1 [  2  -2   7  -2  22  -8   6  -6   0  -1  19   0  29 -21 -11  18  13 -63
  36  -2  -6  -8   1   5 -28   9   3   1   8   4 -10   2 -19  19   3   4
  23 -10   1   5   3  25  -7  -5  -1  -7   3   4  14 -11   9  -4  15  -2
  -7  -5  21  59 -12 -31 -28  -3   6   4]
2 [  8   0  -4   0  -6   1   1  -2  -5   6  12   1 -17  19  20  -8 -21  36
 -18   3   6  -2 -12  -2   8  -3  -7   3  -1   0   7   2   2   9 -10   0
  -8   4  16 -12  -1  -8  -1  -9  15 -19   3   3   1  -6   2   6  -9  -5
   0  -1   0 -12   4 -11  -4  10   4  -3]
3 [  3   5  -8   5  -5  10  -4 -15  -1  10  10  -7  -4 -21  20   2 -15  19
  17   0   9  -3  -2   4  -3  11  -7  -4   5  -6  -5   7 -17  -5  -3  -1
  -8  -4  -1  -3   0 -18   5  -5  10 -26   9 -17  -6   3   1   6 -18  -8
   4  22   6  11  -6 -12 -16  15   4  -7]
4 [ -9  10  -8   4   6  -4   0   3   2  -8 -15  -5   7 -17  -6   6  -4 -12
   9   0  10 -15   0  -7  10   3 -12  -8  12  12   3   0   0 -13  -7   1
 -25  -2  -3  -7  -4 -19  23  19   4   2   9   6 -17  -9 -12   5 -11   0
  -3  23   9   4  14  18   5   3 -11 -20]
5 [  3   8  -5  -2 -10  -6  -1   2   0   6 -19   0  -6   2 -17   7  -8   1
  -5  -8  -8   6  -1  17  25  -1   3  -5  -3  10  -5   8   0 -16  -2  -9
  -9   6  -2   0  -7  -5   9   2  -8  13  -8   3 -40   4   1   0 -15   3
   2  -1   3  -3  20  23  -8 -11  -6 -21] : 4 2 3
6 [  2   2  -8  14 -12   2  -8   2  -1   1  -5   2  -9 -14  30  -1  -8  27
  -8   4  10  20   2 -16  12  -4   1  -4  -1  -4   7   0 -33  -4  -1   2
 -12   8   4  -5  -3 -29   7  10  18 -17   4   0 -12  -6   7  -3 -15   8
   5  14  -4 -18  -4  17  -6  12   4 -14] : 3 2 4
7 [ -5   0 -11   2   3  -9  -6  10   8   4   3  11  14   1 -15   0  -9  15
   5  -1   3 -25   4  13   3  -9  -6   1   7  -6  -2   3   3 -35  16   3
   5  -4  -4  -1   3  -3  -9  -2  -2 -14   9 -15 -24   5  -7  15  -4  -2
  -9  24  11  11   3  15   4  -9  -6   3] : 4 5 3
8 [  0   3 -14  -2   9   4  -3  -2   0   1  -6  -5  -8 -32 -15  -2 -11 -14
  19  -2   2 -12  -2  19  16  -5 -16  -3  12   1   3   0 -14 -22   0  -2
 -13  -2  -3 -12  -1 -23   9  33  -7 -13  -2  -5 -43  -1 -12  11  -6   5
  -5  22   6   6  29  14  -3  -8   0 -22] : 4 5 7
9 [  6   3  -9  -6  -5  10   5   2   5   0 -13  -8   7  25  -3   6  -3  28
  -1  -1  -6 -21  -7   9  24  -5 -10  -1  12  -8  -3  -1  15   0   1   8
 -10  -2   7  18 -15  -9  -8   7   8  16   4  13 -48  -5 -16   4   6   2
   6 -13   9 -35  20   2  -3 -12  -1  -6] : 5 2 7
10 [  1   1  -2  12  -1   6 -11  -1   2  -5   9   5 -15  -3  17   6 -16  12
 -16  -5   9  13  -9  17   2  13  -3  -1   0   6   1   0 -10  11   1   0
   6   5  -3 -10   6  -5  16  -2   5 -23  -3  -6  11   2  11   1 -19   3
   3   7  -1  -3   6 -23 -13   6   2 -12] : 2 3 6
11 [  5  -7   3  -1  -7   2 -10  -3  12   0  16   0 -16  11  33   8  -9  30
 -23  -1  15  14   7  16   8   9   7  -6   5  -3  -2   1 -23  16   6   6
  15  -2  -8  15  10   8 -11  -4   3  11   0   4  11  -3  16  -2   8  -2
   1 -46   3  -4  13 -14  -5   0   7   8] : 10 2 6
12 [ -1   1   3  10 -15  10  -4  -5 -10  -9   5  -6  -6   8  32  -4 -21  34
  -8   3   5   4  -9 -14   4   0   5  -3  -2  -8   6   4 -16  -1  -2  -2
 -22  16   5  -5  -8 -23  12 -16  10 -19   4  -2  17  -7   6  -2   5   1
   2   3  11 -17  -4   4  -5  12  -1  -3] : 2 6 10
13 [  2   2  -5   9 -16  11 -10   2   3   5 -20   8  -8  15  -5  -3  -2  31
 -20   0   5  -4 -11   4  11   5 -17   0   3  -2   0  -1  -1  -8  -5  -2
 -13  -5   4  -6   4  -5  11  13   0  20   0  -5 -38   3  -7  18 -15  -4
  -1   3  -4 -11  27  16   2 -22   5 -23] : 5 9 4
14 [ -9   1   0  11  -6  -7   6  -2  -6  -4   0  -5  -1 -36  -8 -10  14  -9
  19   2 -14   0   3 -32  -5  -4   3   0   6   9 -12   4 -42  -2  -7   8
 -25  -2   1 -18   7  -5   7  13 -13 -10   7 -13 -27  -5   0  -1 -15   5
 -12  27   3  21  -7  32  18  -4   4 -21] : 4 8 6
15 [  1  -5 -11  12  -1   7  -5   6   4  -3   4 -14  -7   9  17  -2 -23  31
 -20   2   2   7  -9 -10  17  -1   5  -5   1 -10   3   8 -20  11  -9   2
 -13   1  -3   0  -3 -16  -8   5   9  11   1  -2 -13  -1 -10   0  -1   5
   7   3   6 -25   3  18   9   8   0  -1] : 6 12 2
16 [ -3   0 -16   4  -9   2  -6  -6   5   5 -14   0 -16   4  -6  -7 -10  40
  -9   5  -8  -9   6 -12  11  -8  -7  -3   0  -9  -6  -3  -2  -9  -6  -6
 -30  -7  -2  -4   0 -11   7  16  -5  18   6 -12 -39  -3   0   6 -16   2
  -4  -1  -5 -33  16  32  16   6   3 -15] : 13 15 5
17 [  0 -16  -4  18   1   8  -8   3   4  -7  -9  -1 -10 -26  -1   6  -9  20
  18   3   2   6  -2 -15  13   8  -7   2   4   0  -5   7 -52 -10 -13  -8
 -17   1  -2 -13   4 -20  15  36  10 -19  15  -6 -13  -9  -2   5 -14   9
  -9  23  12  10   5  21   3  -4  -6 -17] : 6 14 4
18 [  7   5   2   0   2  -7  -3   5  -6   5   9  14  14  10   6 -16  -2   9
   3  -1   1   3   2  10  -5   2  -2  -4  14  -1  -8   5 -14 -14  16   4
   2  11   5   3  -2  -3  -6 -28   9 -29   3  -9  -3   0   5   3 -23 -13
   8  13  17  13 -13 -20 -27  10  -8  17] : 3 10 7
19 [ -4   4 -16   3  -9  -3  -8  -1  -6   0 -20   5 -10  -8   1  -7  -5  49
  -8 -12  -2 -12   5 -17  16 -14  -5  -1   0  -7   0   2 -16 -25  -2  -1
 -26  -5  -4 -14   0  -7  13   5   0   3  -6 -15 -42  12 -17  11 -19   4
 -10  19  -2  -8   1  30   3  -5  -9 -16] : 16 13 5
20 [  0   2   6  -1 -10  10   6  -1   3   5  19  11  -8 -26  13  -8   3  17
  -6  -1 -10  19  -2 -18  -2  14  20   8  -6  17   9  10 -21   9  -4  -1
  -1   6   9  -5   4   1  -1 -14  -4 -25 -10  -2  14  -8  25  -7 -30   0
  -8  -6   3  18 -10   1 -18  14  13  12] : 10 3 18
21 [  7  11  -2   1   2  -6   0  -1  -6 -10   8   3  -5 -15  -2   2  -8 -15
  17  -9   8  12 -11  20  -3   2  -2  -9   2   0   7   7 -11 -19   3  -2
 -10   6  -7  -5   9 -10  -1   2   0 -34   4  -8   2  -8   5   6 -28   3
 -10  19  -8  21   5 -26 -13   4  -2  -4] : 3 10 18
22 [ -3   1  -4  20 -12   3 -16  -1   3  -3 -17  -3  -5   2  25  -7 -22  47
  -1  -4  12  11  -8  -4   5   0  -8  -7  -6   4   0   9 -33  -2 -13  -1
 -24  -3  10  -9   3 -29  -1  12   2  -9   5  -6  -7  -1  -6   7 -13  18
   2  20  -3 -15   0  16  -7   5  -6   1] : 6 15 12
23 [  0   7  -8   1  -9   9  -2   8  -3  -6  -4  -6 -14   3   9  -7  -3  63
 -11  -5   0 -10   4  -3  36 -12 -15  -7  -7   4   0  13  -4   1  -5  -3
 -27   0   2  -4  -2 -10   9  17  -5  13  -1   6 -43  11  -8   4 -13 -10
   4 -20   0 -32  19  24   0  -9   4 -19] : 16 13 19
24 [  5  10   1   4   9   6   0  -2  -3  -2   3  -1   6 -35 -11  -3  -4 -25
  20 -14  -7   5   9 -12  -7  -1   6  -5   5  -2   2   3 -27   1  -9   0
 -25  -2  -7  -7  -5 -23   6   1   3 -20   3   1 -20  -2   5   8 -23  -1
  -9  25  12  28   5   4  -2  12   3 -13] : 14 21 4
25 [ -4   4   6   1   8  -9  -1   0  -1  -5   9   2  11   8   9   9  -1  11
   3  -5   0  -5  -3  -3   0  -4  21  -2   0  -7   3   3   9  -6   9   4
   8  -7   0  -2  -4  20 -15 -24   3 -27   3 -11 -15   8  14   4 -11  -3
  -2  20  17  23 -10   0 -27   7   7  11] : 18 7 3
26 [  0  11 -16  10 -11  13  -9  -8   0  -8 -22  -5  -3 -11   3  -3  -3  25
   3  -2   4   4  -9 -18  15  -2  -2  -4  -4   6  -1   1 -22  -5 -16  -2
 -25   2  -9 -11  -3 -12   1   9  12  12   5  -4 -46   2 -11   4 -14  -1
 -11  10   0  -6   4  26   5   1  -1 -20] : 19 16 13
27 [  7   1   5  -8 -10   0   0  -1   2  -8  15   1  -1  16  24   7 -11  -5
 -25   1   4  15   4   5 -15   3   2   4  -9  14  -5  -2  -3  36   0   0
  14   0  -7  22   8  17 -15 -11   7   7  -7   0  32  -1  16  -1  16  11
  -5 -29  -1  -1  -4 -20 -16   8   9  16] : 11 10 2
28 [  3   0   5  -1  -1  13   1  -6  -9   4   1  -6 -10 -31  -8  -3   1 -13
  11  -3  -4  13   0  12  17   1   3  -1   0  15  -4   2   8   0  -9  -9
  -7   4   4  -4 -10   5  12  -8 -16 -30  -2  -4 -16  -3   7   5 -11   0
  -4  10   3  22   7 -13 -23  -1   3  -5] : 21 24 3
29 [-17  -5  -8  13 -22  18  -1   0   3  -1  -7 -11 -15 -37   8  -2 -17  15
  19   3   5  -2  -9   4   8  -4 -13  -3  11   3   5   8 -28 -20 -10  -2
 -19   6  -4   5   0 -25  18  16   1 -16   9  -9 -31  -4  -9   9 -24   5
 -12  20  -6  -7  11   7  -3   4  -5 -29] : 17 8 26
30 [  4   5  -5  -5   4  17  -5   1  11 -10 -13  -2  -2   7 -11   8   1   2
   2   3   0 -19   9  18  31   0  -4   4   7  -8  -9   6  13  14 -10   3
  -4   0  -4   5  -4 -11   2  18  -8  40  -4  14 -37   5 -15  -8  20  -3
   6 -26  15  -9  30  12  -2 -19  -6 -14] : 9 5 13
31 [ 10  20  -8  -5  -2   7   5  -4   3  13  15  -1  15  17  10  10   8   3
   8   7  12 -16   3  29   2   5  -6  -5   2  -6  -2  -6  22  -1  16   0
  11   1  -5   2  -4   5  -5 -17   6  -1  -4   6 -29  -5 -11   7  -3 -14
   8 -20  18  -7   6 -24 -20 -12   7   1] : 9 18 25
32 [ -2  10   5  -3   4   8  13  -6   3   7  25   6  29  -2  -8  13   9  -9
  30   4   1 -13  -1   9 -17  -2  13   5  22  -4   0   0  -1   0  21   7
   1   8  11   7   3  -4 -15 -27   1 -19   0   0 -14   0  -3   8   3  -3
   6  11   7  15 -20 -26 -41  -4   6   8] : 18 25 31
33 [ -1   9   5   0   5  -3   4   6  -2  -2 -15  -2  -8 -16 -25  -4   6 -37
   3   4  -5   5  -2   7  18  -2  12   1   4  -1   4   0  16 -14   5  -6
   3  -4  -3   4   1   6   6   1  -8  -7  -2  -5  -4  -2  11   4 -11   2
 -10  -5  -1  27   8 -13 -27  -8  -2  -7] : 28 21 5
34 [  0   9   1   5  16 -16  12   6  -3  11   4   1  -2 -17 -25   9   7 -43
  20   2  -7   7   5  12  15   1   2  -5  -3   8  -9  -8   1 -14   1   4
 -11 -13  -8   7   9   5  12   5   0 -11  -6  -2 -17   1   3   4 -13  -2
 -28   5   4  20   7  16  -2  -9  -4  -6] : 33 28 24
35 [  8   8  -5   7 -11  11  -5   5  -9   4  -7  -6 -14   8  23  -6 -25  54
 -16  -9   2  10  -2 -17  15  -8   5  -2  -8  -2   4  -3  -4  -9 -15  -5
 -19   0   6  -6   4 -10   5  10   4  15  -2   1   0  -7   0   2 -12  10
   0  -6   3 -29   0  36  32  17  -1   5] : 15 16 22
36 [  0  -3   1   4  -7  13 -13   0  -4   3  15  -5   3  26  19   6  -6  62
 -20   5  -5  -7  -4 -19   2   0 -10  -5  10 -13   0  -6 -13  12   1  -2
   0   6   5  -3  -4  -6 -16 -13   2   9   4  -7   2   0 -17   6  18   4
  13   1  13 -14   9   3  -6  10  -7  -8] : 15 2 12
37 [  6  13   4  -2  -4  -6   5  -5  10   1  -4   4  -6   2  -5  -9   6  23
 -16   4 -15   0  -1  14   4  -4   7   5  -5   1 -18  -3  10  -4   2  -9
   8  -8   0   9   2   9   6 -28  -4  -3  -5   3 -28   6   7   0 -11  -6
   3 -10   9  12   3  10 -20  -9  -4  -2] : 5 25 31
38 [ -3   8   1   0  -3 -17  -1  -2   4   0  -4  -3   5  14 -21  -6  16   4
 -12  -5  -5  11   3  17  13  -5   8  -5   6   4 -18  -5  18 -10  -4  -7
  14  -4  -7  14   8  30  -3   1 -10  16  -6   6 -16  -5   9   3   0   3
  11 -10   8   8  16   9  -6 -13  -1 -12] : 37 5 33
39 [  0   4   2  11  -8  12   5   1   5   3  -9   6   3  19   0 -11  -6  61
  -2   8   0 -23  -2 -21  14 -16   4  -1   2  -6  -7   1 -26 -20  -2   2
 -29  -7  -2  -5  -3 -22  14   0  -5  11   7  -5 -41   5 -13   4 -34   3
   2   6   1 -26  -3  35  -4   0   0 -11] : 19 16 23
40 [  6   8   4 -13  14  -2  16   6   5  -3   6   5   2 -26 -21   7   8 -17
   4  -6   2  -4   3  12   7  -5  12  -5   7   1   4  -1  17   5   2  12
  21  -8  -6   9  -2  23   1 -18 -14 -10  -8  -7 -14   3   9 -14  13  -5
  -4 -13  -1  23  10 -12 -30 -14   5   6] : 33 28 37
41 [  2  -2   6   0   3   2  -5  -5   9  10   6   0 -19   5  23   5 -14  45
 -24   7   3   2  -6   2   7   5   2  -5  -5   2  -7  -2 -17  14   3  -4
  10   8   7  13  -2  15 -15 -13  -2  -4  -7   8   3  -3  13  -8   3   9
   5 -40  11 -13  -2 -21 -26  11   5   9] : 11 2 27
42 [ -1   6 -15  -1   0  -5   0   0   6   2 -19   0   2  -9 -24   4  -5 -27
  -1  -3   5   3  -3  20  32  -4  -8 -10   3  10   6   2  19 -13  -3   2
   2   4  -6 -24 -10 -19  18  32  -2   3   6 -10 -29   2  -2  12  -3   8
  -8   3   4  -1  23   1   3 -13 -12 -32] : 8 5 4
43 [ -1  -5 -12   5   1   7  -9   0  -2   2 -17  -7 -16  -6  -6   3  -5  25
 -10   0   1  -6  -5   3  25  -7  -3  -3  -6  10   1   0 -21 -10  -7   0
 -32   0  -1 -16  -1 -24  15  22  -9  14   1  -4 -36  -5  -8  13  -9  10
  -2  -9  -8 -24  22  20  10  -2  -2 -27] : 16 26 13
44 [  6  11   6  -2  -8  12  -6   3   0  11  -2   4  10  20  14   6  -5  -1
  -8   3  11   7   1  28  -3  -6   1  -3   1  -2   1 -15  16  14  -1   2
  21   2   8   8   5   2  -7  -6   2  15  -2  10  25   5   4  -2  24  -6
   6 -34  -1   9  16 -23 -24   1   3  12] : 27 11 31
45 [  7  -4   9   1  -5   5   0  -7  10   2  15  -3  -6   8  28 -14  -4  39
 -26   2   9  12   3   2  -1   5   8  -2   1   5  -5  -3 -17  16  -9  -2
  11  -1   5  10   7   9 -19 -19   4  -9   8  15  17   8  16  -2   9  -8
   5 -16  -2  -3  -2 -18 -12  17  -2  17] : 41 11 27
46 [ 12   8  -1  -4   5  -9   7  -3   2  -1   7  -1 -10  -9 -10   1  -3 -28
  -8  -8  -7  -1  -2  23  14   0  -9   0   4  10   2  -3   7  -2  -5  -1
   1  -3   1   1  -1  -8  11  -8   0 -22  -5 -13 -17  -6   7   1 -23  -6
   2  -2   6   6  14 -16 -27  -8   0 -10] : 28 33 21
47 [ 11  -3   4  -1   0   3   3  -7   0   3  11   3  16  15  28  12  -9  -2
   8 -10  -1  -2  -6   4   8   0   8  -4  13   8  -9  -3   1  27  -1   1
  11   0   7  16 -10  -4 -16 -20  -2  12 -10  10  12   1   4  -3  16  -8
  22 -18   8   8   2 -14 -33  16   3  12] : 44 27 45
48 [  4   9   4  -5  19  -8   5   2   7  -5  -7   3  -3 -33 -28  16   4 -50
  23  -5  -7   1   2  14   1   4  -1   0   9  16  -2   7 -22  -3  -4   3
 -17  -1   1  -2   0  -6   7  13  -2   6 -10   1  -1  -1   6   4 -11  -6
 -14   0  -2  36   8   4 -15 -12 -14 -11] : 34 33 24
49 [  4  10   2  15  -5  -3   1  -2   6   4  -7  -3 -19 -37  -9  -4 -12 -22
  12   7   0  11  -3  17  14   6  -5  -4   7   4   7   4 -23  -5  -6 -14
 -11   5  -5  -8   6 -23  20  15   1 -20   1  -2 -47   1   2   7 -11   3
  -3  10   6  10  19  -1  -5  -5  -3 -18] : 8 29 24
50 [  1  -1   3   5  -3 -17   8  -6  -1  -2  16 -10  -5 -31   7   2  -7 -15
  -4  -5   7  16   1  -2 -23  -2  12   0  -6  11   1  -4 -24  15  -3  -1
   9   3  -7  -9   2   6  11 -14   6 -32  -4 -18  29  -6  20   5 -14  17
   3  18  -2  22   0 -16   0  19   1  -7] : 10 21 20
51 [ 18  -3  -6  -2   4  -2  -4   1   4   2  15   3  -7 -29 -15  17 -10 -37
  13   2  -3   8  -4  26   9   7 -13   1  -2   0  -2  -9  -2  -1  -7  -7
   1   3  -2  -6   4 -18   6   8   9 -20   0  -4  -7  -2   7  18  -8  -3
  -8  10   9  29  26 -35 -24 -11  -6 -16] : 46 21 28
52 [  4  -1   7   5 -11   1   0  -3  -3   3  15  -6   1  -5  17   2   1  26
  -5  -2   4  11   0  -5  -6   1  -8  -6  -3   8   2   0 -27   7   6  12
  29  11   7  -2   2  14   0  -7   1 -15   0  -5  29   7  16   5  -1  -4
   4   0   5   7 -19 -16 -18  17   6   4] : 45 10 20
53 [-12 -12  -1   8   1   2  -1   6   3  -6  -8   5  -5 -13  10   0 -13  -7
   6   3   0  18 -10 -19  -2   0  11  10   0   5   5   2 -37  10  -8   4
 -22   5  -2  -6  -6 -25  13  -1   3  -4  -1   8   0  -1   6   8   2   3
   7   4   2  -6  -5   4  -5  13  -7  -1] : 6 12 15
54 [  5  10   4   3  -5   9   1  -2   2   3  14  -1  -5 -21  16   0 -10  12
  -7   3  -3  23  -7  -3 -15   5  15  -5  -2  17  -1  -2 -27 -10  -3  -7
   7   2  -3  -5  10   3   6 -16   7 -35   2 -13  17  -4   6   5 -25   1
   1  18  -5  16 -16 -12 -17   8  10  -2] : 20 50 10
55 [ -7   4  -5   8   1  17  -9   3   9  -1   2  -7  -5   1  11   7 -17  32
  10   0   9   0  -8  -7   8  -1  -6  -5   3  -4  -2  -1 -24   6  -2   2
 -28   9   5  -6  -8 -11  11   9   5  14   1   9 -17  -6 -14  21 -12  20
  -6  10  13 -16   3  21 -10   6  -2  -4] : 15 22 26
56 [-10  -6  -5   5  -9  12  -4   0  -3  -3  -5  -3  14  22  26   7 -11  63
   0   3   5   6   4 -21   2  -6  -5  -9  11  -6  -7  -3 -33  -1  -2  -6
 -25   1  -7  -6  -5 -19 -14 -10   8   2   4  -4   4   3 -17  -1  13   2
   1  10  12 -25   3  14  -1   2   1   3] : 36 15 12
57 [  3  12   7 -14   5   5   8 -12   3   8  14   6  11   2 -12  14   7 -18
   5   2   1  -6   5  13   0  -9   9  -3   5  -4   0  -3  21  12   3   1
  18  -8  -3  17 -11  19  -6 -13   7  -2  10   3 -11  -5  -2 -14  17  -2
  -5 -23  10  12   6 -12 -39  -5  -1   2] : 40 31 44
58 [-11   2  -1  10  -4   1   0  -6   1  -8  15   0  -6 -21  21  -6  -6  23
   0   4   6  14 -11 -42  -1   7  11  -6  -3   4  -7  11 -35  15  -1  -2
   2   3   3  -4   6   9  -6 -15  -3 -18  -3   2  26  -1   1  11   2  12
   2 -21  12  17  -3   2 -12  11   6  -1] : 20 52 54
59 [  8  12  -1  -1  -1   9   9  -1   1   1   1  -2  12   8  -4  -5  15  11
   9   2  -5  -1  18   8   7  -5  17  -8   1   7 -12  -7  25  -4   5   0
  10  -9   3   1  -7  15  -2 -35  -3  -9   4  -6 -32   3   2 -13  -4  -3
   8  -2   8  13  -5   0 -27 -12  -4  12] : 37 25 57
60 [  7  -2   6   1   0   4   0  -5  -6   4  22   0   2 -11  17   0 -15  25
   2  -5   2   8  -5 -18 -28   9   9  -8  -2   0   4  12 -24  12  -1  -3
  -1  11   8 -11  -1   8  -5 -26   6 -21   2  -8  21  -1  13   3 -50   1
  -5   5   2  20 -26 -12 -19  11   2   0] : 54 20 52
